The rows lie along a hidden order. The number after each row says roughly how far along it the row is, from 0 to 20. A new part has a new order.
In the rows, 100 means zero.
106 91 53 70 75 78 29 99 121 124 141 135 62 91 71 100 73 108 92 101 94 103 76 55 84 54 122 83 94 116 127 112 81 78 135 74 18 88 94 52 116 : 16
100 94 52 59 78 83 89 124 130 131 123 108 83 81 77 94 96 110 110 103 93 79 85 85 91 99 130 121 109 103 95 73 79 71 92 93 91 125 120 107 119 : 17
99 99 78 67 86 64 53 66 74 73 88 81 92 97 102 126 122 126 132 125 117 131 113 105 97 79 85 75 82 79 80 74 87 86 105 106 101 115 111 99 109 : 5
98 90 52 24 83 93 123 137 127 133 109 77 94 70 88 92 106 109 105 96 85 91 99 118 110 132 108 111 102 79 73 64 95 88 106 122 130 126 114 120 93 : 18
104 98 84 76 88 71 63 71 76 64 80 68 75 83 89 95 96 111 117 118 119 121 128 128 128 119 130 116 105 99 102 88 87 76 84 78 74 73 71 70 92 : 2
91 107 68 31 105 85 46 72 65 66 92 53 79 72 72 92 77 108 118 107 99 142 126 141 117 108 123 113 111 98 101 93 84 58 105 83 69 68 61 45 80 : 1
100 98 82 57 85 62 51 60 71 70 92 92 93 103 108 133 117 127 138 123 112 120 105 104 93 70 83 73 83 78 82 79 88 89 123 114 97 114 110 94 105 : 6
104 98 78 84 98 73 38 64 69 62 89 74 61 78 77 91 77 99 95 92 101 119 118 118 124 111 147 119 112 116 118 121 99 97 134 99 62 84 76 41 78 : 0
87 100 55 0 97 71 49 90 86 113 130 108 135 115 103 106 76 89 92 66 57 95 85 117 92 88 105 100 107 82 87 69 75 54 115 109 110 125 115 91 109 : 12
103 98 88 82 90 76 43 59 71 65 81 81 63 87 87 106 96 114 119 118 115 146 126 125 123 115 133 108 103 100 98 85 84 75 96 82 64 77 77 55 91 : 2
100 100 80 57 86 56 56 69 74 89 103 104 115 117 120 136 114 120 116 99 86 80 82 77 74 74 84 90 99 103 109 110 104 101 112 98 88 81 80 73 87 : 8
104 90 67 64 71 63 85 103 115 144 125 126 118 103 90 75 85 86 86 97 109 111 113 103 99 94 79 91 99 104 114 129 123 115 107 91 87 68 71 77 83 : 15
108 91 67 55 69 70 91 113 122 135 130 120 102 85 84 76 89 97 94 115 108 109 94 86 82 84 97 105 112 120 123 117 102 88 72 76 79 82 90 102 111 : 16
94 98 71 34 89 58 74 73 75 83 101 93 136 116 124 127 110 111 120 100 81 84 82 98 82 83 69 103 112 102 105 105 104 85 86 93 107 80 69 91 87 : 9
97 102 85 56 86 78 67 69 67 70 81 60 86 83 88 93 94 113 124 118 115 154 134 138 115 119 114 110 105 93 86 80 84 67 78 62 77 70 67 76 91 : 2
102 100 94 87 88 81 84 68 72 73 71 60 82 83 93 81 100 100 110 117 123 141 140 134 132 135 133 127 118 112 107 102 101 93 75 84 90 76 75 85 79 : 1
97 96 70 45 83 63 63 76 83 99 116 112 126 118 119 134 103 102 101 79 77 75 78 93 87 94 102 106 110 103 102 92 92 75 87 87 93 97 99 102 117 : 10
107 98 78 97 77 61 60 62 73 60 75 84 79 94 100 118 115 123 125 133 129 142 125 133 115 109 112 94 91 90 81 71 84 84 83 84 80 90 97 103 109 : 3
107 98 78 69 71 55 67 76 91 104 116 139 124 132 119 123 107 99 85 79 82 73 86 92 109 101 117 113 103 104 100 80 92 86 84 90 99 111 120 125 125 : 11
100 97 81 71 88 73 44 62 76 59 84 69 67 82 86 74 89 114 115 116 114 153 132 125 122 116 131 109 104 103 88 83 84 76 90 85 66 74 67 57 87 : 2
102 86 56 49 83 88 97 124 127 127 107 94 78 79 87 96 103 110 104 95 91 89 85 97 111 118 131 109 98 89 79 63 86 92 112 114 113 129 125 111 108 : 18
99 100 69 42 88 68 40 64 76 70 94 93 83 105 109 135 114 126 130 120 105 122 100 97 85 67 84 67 81 82 86 85 88 91 134 116 98 118 104 75 101 : 6
102 85 57 52 74 86 91 132 123 131 114 92 81 79 84 100 103 107 105 96 87 94 85 96 112 112 132 108 94 86 79 71 83 91 119 115 110 127 124 104 105 : 18
102 87 46 38 95 119 110 128 108 95 91 78 89 98 103 107 84 89 92 94 104 136 115 97 76 60 81 83 102 111 118 123 103 91 103 71 60 74 96 111 139 : 20

Next part:
102 100 103 100 105 96 95 106 100 128 97 105 121 98 131 105 116 111 97 98 : 2
96 103 108 91 112 102 115 98 108 81 99 95 63 105 86 95 122 107 103 104 : 13
94 104 104 101 60 106 59 100 115 131 105 75 166 104 85 96 119 106 108 79 : 20
101 102 99 90 68 92 62 94 98 133 102 97 133 102 108 99 69 92 106 92 : 15
95 100 96 85 60 104 96 89 115 67 100 93 44 111 72 94 86 132 104 87 : 20
103 98 98 73 99 99 127 101 111 94 90 100 91 108 108 95 114 112 105 86 : 10
100 99 99 122 104 105 76 107 97 125 102 101 156 92 116 107 94 90 95 90 : 15
97 97 99 74 112 84 96 105 79 87 92 104 140 101 114 110 95 30 91 105 : 0
101 100 107 84 104 98 103 101 107 108 94 108 82 108 119 100 119 99 101 100 : 2
99 105 115 74 100 107 124 95 119 94 94 103 27 114 84 88 163 120 111 118 : 10
103 98 99 73 93 103 128 102 141 83 91 101 92 111 100 100 111 115 107 88 : 10
100 98 104 90 119 80 101 109 95 105 88 122 72 100 161 115 112 82 88 97 : 0
103 98 114 94 126 119 141 111 135 114 93 112 55 107 108 95 185 141 99 96 : 20
102 105 106 81 101 86 125 100 88 131 96 81 128 102 120 95 126 93 121 104 : 20
101 99 102 121 106 104 95 107 103 121 103 104 128 94 113 105 94 96 89 97 : 15
92 99 105 113 110 115 123 107 109 73 99 98 94 97 85 104 146 114 91 89 : 11
101 99 110 67 110 113 147 100 123 79 92 109 26 113 83 92 155 124 101 107 : 10
105 104 110 61 75 103 46 92 105 148 101 108 95 113 71 91 108 53 99 136 : 19
101 100 90 94 71 90 56 99 90 132 101 88 185 98 106 104 59 65 102 91 : 13
105 94 98 77 121 130 149 97 114 59 101 99 87 105 25 89 123 117 103 109 : 0
93 103 103 95 59 106 56 98 113 130 103 75 169 103 91 96 115 105 109 77 : 20
96 99 105 78 75 107 89 99 120 103 97 93 104 109 96 100 132 111 100 83 : 11
103 101 103 100 112 108 111 103 104 115 101 95 125 100 88 96 126 100 106 102 : 13
93 99 102 112 104 104 122 106 108 71 100 93 110 98 96 106 136 108 94 84 : 11
100 98 100 76 72 103 83 95 122 90 96 103 75 110 81 97 103 112 97 83 : 11
100 98 104 89 108 78 103 108 94 109 87 119 86 100 165 114 110 84 90 89 : 0
94 99 96 90 63 104 91 88 117 70 101 95 45 110 77 95 70 138 105 82 : 20
93 99 103 113 112 113 108 106 109 71 96 97 102 100 93 106 135 116 91 87 : 11
101 98 97 75 75 101 87 94 114 98 97 100 89 107 90 97 74 113 98 89 : 11
100 103 111 79 100 93 119 107 114 109 90 106 67 108 137 101 160 106 101 100 : 6
102 99 101 90 116 109 141 101 106 96 98 92 104 106 83 94 140 109 110 98 : 15
101 103 107 87 83 105 81 95 110 114 103 102 81 107 85 94 107 107 103 112 : 15
102 100 108 80 109 115 127 102 114 101 98 99 79 107 66 89 150 111 105 113 : 15
101 101 102 93 83 98 71 98 98 124 103 95 133 99 91 99 88 78 99 105 : 13
104 94 99 78 125 137 160 97 114 59 103 94 88 105 20 86 132 117 105 112 : 0
103 99 104 80 104 115 119 101 109 105 98 97 107 106 76 93 130 105 106 107 : 15
101 102 98 90 70 95 69 94 101 139 102 95 124 104 108 99 71 95 104 97 : 15
101 100 107 102 115 101 96 105 107 121 97 108 96 100 124 103 119 105 98 96 : 2
102 97 93 70 91 93 119 103 104 96 91 92 112 106 116 97 100 101 105 81 : 10
94 101 102 86 73 114 108 89 123 51 101 97 1 112 66 91 111 148 101 91 : 20
106 102 114 85 108 118 96 111 112 169 101 90 185 101 76 91 186 86 105 112 : 19
100 100 109 118 122 118 107 107 113 111 104 109 85 97 95 101 144 105 91 112 : 15
102 104 102 80 94 81 122 102 83 130 97 81 151 100 128 97 106 79 121 96 : 20
101 97 96 90 107 92 111 101 85 98 96 101 130 98 102 103 91 71 97 102 : 2
101 98 100 88 123 103 119 103 94 88 96 105 101 100 94 98 115 81 98 110 : 2
97 101 100 87 86 96 99 97 101 78 98 89 102 104 99 99 110 101 107 92 : 13
100 100 110 121 122 118 112 106 112 104 103 113 79 98 89 100 143 111 90 112 : 15
96 101 103 83 53 104 86 99 122 108 96 92 115 107 96 97 128 114 101 79 : 11
96 102 104 87 85 100 111 98 104 84 98 91 84 103 92 98 125 105 103 95 : 13
105 95 96 81 115 127 140 95 110 58 101 94 92 97 25 86 118 111 105 108 : 0
101 105 106 83 99 86 121 100 87 127 97 83 123 102 124 95 120 83 118 104 : 20
100 103 102 92 72 97 68 95 104 123 100 96 109 109 99 95 81 94 103 102 : 15
101 101 101 102 107 92 112 105 101 116 99 96 124 96 129 100 106 101 107 90 : 13
93 98 97 113 99 101 100 108 101 80 99 89 148 95 103 107 111 101 95 76 : 11
103 98 100 102 116 96 123 104 93 91 96 102 120 104 92 101 136 87 97 106 : 2
102 105 109 87 105 88 131 101 90 123 97 85 116 103 119 94 128 93 120 109 : 20
